Here is a tiny trained network, its code and every weight. The questions are about switching its units off for an input and a target symbol, where a switched-off unit gives its printed mean instead of its output.

import numpy as np


def w(rows, s, z=0):
    codes = np.array(rows[::2]) - 128.0
    scale = np.full(codes.shape[1], s)
    scale[-1] = z or s
    return codes * scale


def f(y):
    return np.maximum(y, 0)


def softmax(a):
    e = np.exp(a - a.max(-1, keepdims=True))
    return e / e.sum(-1, keepdims=True)


def log_softmax(a):
    a = a - a.max(-1, keepdims=True)
    return a - np.log(np.exp(a).sum(-1, keepdims=True))


def net(x, mask):
    ids = ['αβγδεζηθλμξπσφψω'.index(c) for c in x.split()]
    T = len(ids)
    res = E[ids] + P[:T]
    u = 0
    for l in range(3):
        q, k, v = (res @ M[l].T for M in (Q, K, V))
        z = softmax(np.where(np.tri(T) > 0, q @ k.T / 2**0.5, -1e9)) @ v
        res = res + np.where(mask[u], z, O[l][:, -1]) @ O[l][:, :-1]
        u += 1
        y = f(res @ A[l][:, :-1].T + A[l][:, -1])
        res = res + np.where(mask[u : u + 16], y, B[l][:, -1]) @ B[l][:, :-1]
        u += 16
    return log_softmax(res[-1] @ U[:, :-1].T + U[:, -1])


Q, K, V, O, A, B = {}, {}, {}, {}, {}, {}
E = w([
[136,184,41,242,137,104],'α',
[126,156,176,153,120,192],'β',
[67,64,66,139,158,111],'γ',
[59,163,207,187,98,73],'δ',
[109,154,186,168,127,167],'ε',
[134,179,6,112,141,112],'ζ',
[80,126,76,133,138,106],'η',
[114,115,95,48,62,128],'θ',
[137,130,131,163,146,190],'λ',
[132,80,93,142,96,220],'μ',
[114,159,68,51,53,123],'ξ',
[125,131,99,192,198,151],'π',
[56,120,81,131,179,54],'σ',
[154,144,139,80,187,100],'φ',
[177,35,166,114,112,87],'ψ',
[184,183,85,38,133,245],'ω',
],0.021)
P = w([
[152,245,143,192,74,116],'0',
[197,196,82,120,90,103],'1',
[192,176,80,104,102,104],'2',
[170,152,80,123,111,109],'3',
[155,137,84,129,121,119],'4',
[143,123,95,128,125,130],'5',
[130,114,104,127,133,138],'6',
[121,106,111,125,141,146],'7',
[112,97,119,124,146,156],'8',
[105,89,123,129,157,164],'9',
[103,73,133,124,161,184],'10',
[90,73,139,125,168,185],'11',
[77,71,143,132,177,197],'12',
],0.012)
Q[0] = w([
[66,85,109,119,57,76],'0.h0',
[179,177,253,208,124,131],'0.h0',
],0.0074)
K[0] = w([
[105,2,202,133,51,169],'0.h0',
[154,206,45,254,46,3],'0.h0',
],0.0062)
V[0] = w([
[40,130,158,157,88,123],'0.h0',
[255,60,141,158,127,78],'0.h0',
],0.005)
O[0] = w([
[30,162,110,254,118,34,4],'0.h0',
[69,85,96,70,114,44,177],'0.h0',
],0.0064,0.0026)
A[0] = w([
[64,39,149,98,133,237,164],'0.n0',
[103,214,124,137,162,43,128],'0.n1',
[168,152,96,137,69,199,26],'0.n2',
[238,127,118,130,54,149,175],'0.n3',
[176,88,169,41,88,173,76],'0.n4',
[65,107,39,98,137,119,168],'0.n5',
[132,238,116,135,255,151,169],'0.n6',
[190,102,87,245,185,125,63],'0.n7',
[104,69,162,113,221,105,95],'0.n8',
[206,134,129,132,178,151,167],'0.n9',
[219,48,190,172,59,130,228],'0.n10',
[77,134,12,160,127,227,125],'0.n11',
[146,22,180,210,142,103,68],'0.n12',
[117,226,169,147,120,160,110],'0.n13',
[124,166,91,99,89,138,58],'0.n14',
[58,127,228,69,225,146,252],'0.n15',
],0.0066,0.0029)
B[0] = w([
[117,133,119,99,110,175,235],'0.n0',
[106,160,124,144,178,151,173],'0.n1',
[92,143,169,44,172,133,158],'0.n2',
[80,139,151,189,141,89,192],'0.n3',
[70,132,68,187,124,62,205],'0.n4',
[63,139,88,136,64,87,234],'0.n5',
[212,83,130,153,167,187,240],'0.n6',
[137,147,203,135,121,122,154],'0.n7',
[80,138,112,84,146,152,215],'0.n8',
[123,96,178,142,81,199,206],'0.n9',
[170,45,181,154,145,119,182],'0.n10',
[151,159,152,99,1,86,229],'0.n11',
[134,72,123,131,105,109,166],'0.n12',
[191,189,137,106,135,116,155],'0.n13',
[99,131,105,104,119,139,149],'0.n14',
[115,95,74,163,148,185,254],'0.n15',
],0.008,0.0059)
Q[1] = w([
[228,149,255,180,99,182],'1.h0',
[39,161,138,148,96,140],'1.h0',
],0.0077)
K[1] = w([
[185,254,128,99,35,37],'1.h0',
[68,167,102,116,91,121],'1.h0',
],0.0068)
V[1] = w([
[163,96,189,33,232,98],'1.h0',
[50,197,3,148,222,221],'1.h0',
],0.0055)
O[1] = w([
[113,6,66,97,119,132,248],'1.h0',
[140,123,104,174,142,76,253],'1.h0',
],0.014,0.0012)
A[1] = w([
[104,67,85,100,133,86,110],'1.n0',
[139,75,82,209,88,40,83],'1.n1',
[148,58,106,46,133,69,70],'1.n2',
[127,171,124,154,18,81,150],'1.n3',
[150,200,51,96,166,201,66],'1.n4',
[127,172,211,160,101,152,218],'1.n5',
[64,173,108,81,62,119,100],'1.n6',
[182,71,82,62,89,43,119],'1.n7',
[140,118,106,67,161,149,51],'1.n8',
[100,195,61,102,120,106,102],'1.n9',
[188,254,94,138,54,188,85],'1.n10',
[215,100,164,124,164,118,253],'1.n11',
[196,168,201,133,121,229,89],'1.n12',
[43,77,110,119,154,205,88],'1.n13',
[128,84,140,157,210,172,174],'1.n14',
[156,175,174,70,209,117,99],'1.n15',
],0.0083,0.0039)
B[1] = w([
[103,167,97,133,142,140,247],'1.n0',
[165,87,156,134,198,101,203],'1.n1',
[109,171,93,109,136,230,238],'1.n2',
[123,108,101,208,104,98,198],'1.n3',
[88,2,90,140,122,124,182],'1.n4',
[67,122,110,166,52,166,189],'1.n5',
[135,158,116,118,139,31,203],'1.n6',
[79,158,101,179,150,153,235],'1.n7',
[43,168,155,102,22,134,175],'1.n8',
[79,96,108,113,177,98,186],'1.n9',
[139,109,52,130,158,114,209],'1.n10',
[110,161,206,143,134,204,205],'1.n11',
[159,83,150,40,176,109,198],'1.n12',
[149,201,118,104,110,75,243],'1.n13',
[91,189,169,150,80,156,218],'1.n14',
[175,84,154,71,111,129,152],'1.n15',
],0.0075,0.011)
Q[2] = w([
[79,79,113,165,199,96],'2.h0',
[198,85,123,110,2,104],'2.h0',
],0.0072)
K[2] = w([
[26,80,78,160,220,127],'2.h0',
[208,86,2,124,100,106],'2.h0',
],0.0053)
V[2] = w([
[211,90,103,88,75,72],'2.h0',
[160,163,253,62,179,50],'2.h0',
],0.0057)
O[2] = w([
[121,48,93,92,2,202,56],'2.h0',
[46,237,55,132,200,104,12],'2.h0',
],0.0068,0.011)
A[2] = w([
[198,119,155,68,61,50,166],'2.n0',
[104,94,138,192,100,104,252],'2.n1',
[84,129,184,108,122,95,165],'2.n2',
[163,133,206,197,149,88,246],'2.n3',
[114,157,71,185,203,182,36],'2.n4',
[136,158,165,6,45,131,199],'2.n5',
[190,109,147,160,166,134,99],'2.n6',
[222,167,184,122,185,199,216],'2.n7',
[162,168,212,140,2,53,46],'2.n8',
[141,138,107,99,53,186,34],'2.n9',
[208,132,146,162,88,160,182],'2.n10',
[139,22,192,71,174,118,110],'2.n11',
[156,31,35,78,138,154,143],'2.n12',
[124,155,121,139,143,227,148],'2.n13',
[111,105,214,66,127,37,118],'2.n14',
[160,155,88,77,137,202,118],'2.n15',
],0.0087,0.0036)
B[2] = w([
[127,169,57,100,42,149,157],'2.n0',
[226,87,128,170,134,143,207],'2.n1',
[181,212,85,118,123,153,144],'2.n2',
[216,206,142,72,160,108,179],'2.n3',
[134,67,145,58,14,126,208],'2.n4',
[199,106,195,127,206,148,199],'2.n5',
[159,67,116,73,140,62,154],'2.n6',
[86,102,204,93,131,150,230],'2.n7',
[132,147,243,109,21,179,163],'2.n8',
[145,74,118,164,175,11,184],'2.n9',
[74,32,97,116,240,176,169],'2.n10',
[202,255,80,46,132,79,173],'2.n11',
[43,113,140,149,95,126,225],'2.n12',
[151,184,148,196,201,109,249],'2.n13',
[192,198,113,154,99,146,138],'2.n14',
[100,159,114,204,101,175,212],'2.n15',
],0.0067,0.011)
U = w([
[187,102,164,35,179,124,254],'α',
[36,129,158,205,120,219,201],'β',
[139,191,167,186,95,87,53],'γ',
[142,130,98,126,120,132,23],'δ',
[141,139,112,133,111,111,90],'ε',
[104,57,185,109,61,124,10],'ζ',
[244,134,2,157,128,197,95],'η',
[121,142,133,107,84,112,114],'θ',
[105,128,153,123,102,89,86],'λ',
[149,148,93,116,104,133,105],'μ',
[141,155,72,113,64,131,131],'ξ',
[173,150,47,123,117,151,77],'π',
[164,182,68,172,212,54,70],'σ',
[64,9,69,171,179,97,70],'φ',
[48,177,109,18,119,99,79],'ψ',
[171,94,11,54,119,186,205],'ω',
],0.0082,0.0039)

Each question gives the input, a string of symbols that net reads in full, and the target symbol t.
The units are the heads (2 rows each of Q, K, V and O) and the neurons (one row each of A and B). Each row of codes is followed by its name. A weight is (code - 128) times the scale printed after its matrix; where a second scale follows, it is the last column's (O, A, B and U).
mask holds one flag per unit, layer by layer, with each layer's heads first. A switched-off unit (its flag False) gives its mean, the last column of its rows in O or B, instead of its output. The means were averaged over made-up inputs and are rounded, as every weight is.
A unit's drop is (log p(t) with every unit on - log p(t) with that unit switched off) / (log p(t) with every unit on - log p(t) with every unit switched off).
The circuit of an input: a set's keep is (log p(t) with only the set's units on - log p(t) with every unit switched off) / (log p(t) with every unit on - log p(t) with every unit switched off). Starting from the 12 units with the biggest drops (on a tie, the unit counted first), units are removed one at a time, each time the one whose removal leaves the highest keep (on an exact tie, the one counted first), for as long as the keep stays at least 0.8.
units of the circuit, in order: the units of the circuit, biggest drop first
unit that matters most: the unit with the biggest drop
k most important neurons: the k neurons with the biggest drops, biggest first
top k neurons in layer l: the k neurons of layer l with the biggest drops, biggest first
input γ φ ε φ ε γ ε φ φ δ, target γ: units of the circuit, in order => 2.n3; 1.h0; 0.h0
input φ α γ, target φ: top 4 neurons in layer 0 => 0.n11; 0.n6; 0.n9; 0.n5
input φ β η ξ φ γ γ ζ σ φ α ψ, target α: units of the circuit, in order => 0.n10; 2.n11
input π φ ζ φ ψ σ η, target ψ: 3 most important neurons => 0.n10; 0.n9; 0.n3
input φ φ γ ψ φ ψ η φ ψ φ γ ε, target α: unit that matters most => 1.n12
input ψ φ π γ ζ, target φ: 2 most important neurons => 2.n12; 1.n4
input λ η π ψ φ, target α: 3 most important neurons => 1.n5; 2.n5; 1.n10
input φ φ φ φ φ φ ψ ξ, target ψ: 2 most important neurons => 0.n10; 1.n6
input β φ γ φ γ γ ψ φ γ φ θ, target φ: 4 most important neurons => 0.n15; 0.n11; 0.n6; 0.n4
input φ φ ψ φ λ φ φ φ φ μ ψ φ γ, target ψ: 3 most important neurons => 0.n11; 0.n10; 1.n13
input ε γ η, target η: 3 most important neurons => 1.n10; 2.n1; 1.n3
input α μ θ φ σ, target φ: 2 most important neurons => 0.n11; 0.n5
input π ε φ φ γ γ ψ γ γ, target ψ: 3 most important neurons => 0.n11; 0.n10; 0.n9
input γ λ ψ η φ π σ ξ, target σ: unit that matters most => 1.n6
input γ γ ψ, target α: 3 most important neurons => 0.n3; 0.n10; 2.n11
input δ β α φ μ, target ζ: 2 most important neurons => 2.n8; 0.n11
input ξ φ α φ φ ξ φ γ η, target φ: 4 most important neurons => 0.n9; 0.n11; 0.n15; 0.n6
input φ μ σ ψ φ ξ, target ψ: 2 most important neurons => 0.n10; 0.n11
input ε γ φ φ σ ζ γ γ γ, target γ: top 3 neurons in layer 0 => 0.n11; 0.n5; 0.n6
input ψ φ ψ, target β: unit that matters most => 1.h0
input η φ ψ γ φ σ ξ φ φ ε λ γ ξ, target ξ: 3 most important neurons => 0.n11; 2.n0; 1.n6
input ζ σ ξ, target σ: top 2 neurons in layer 1 => 1.n9; 1.n6
input γ γ σ η, target σ: top 2 neurons in layer 0 => 0.n1; 0.n9
input φ ψ η α γ φ β, target α: 2 most important neurons => 1.n12; 1.n2
input α σ α σ γ γ, target σ: top 2 neurons in layer 0 => 0.n9; 0.n1
input γ σ φ, target α: top 2 neurons in layer 1 => 1.n5; 1.n13
input φ φ φ γ η, target φ: unit that matters most => 0.n11
input φ γ σ η γ, target σ: top 2 neurons in layer 1 => 1.n1; 1.n9
input δ φ φ ψ φ ω ζ γ ψ η, target ψ: top 2 neurons in layer 1 => 1.n6; 1.n13
input ξ ξ α γ, target ξ: top 2 neurons in layer 0 => 0.n11; 0.n15
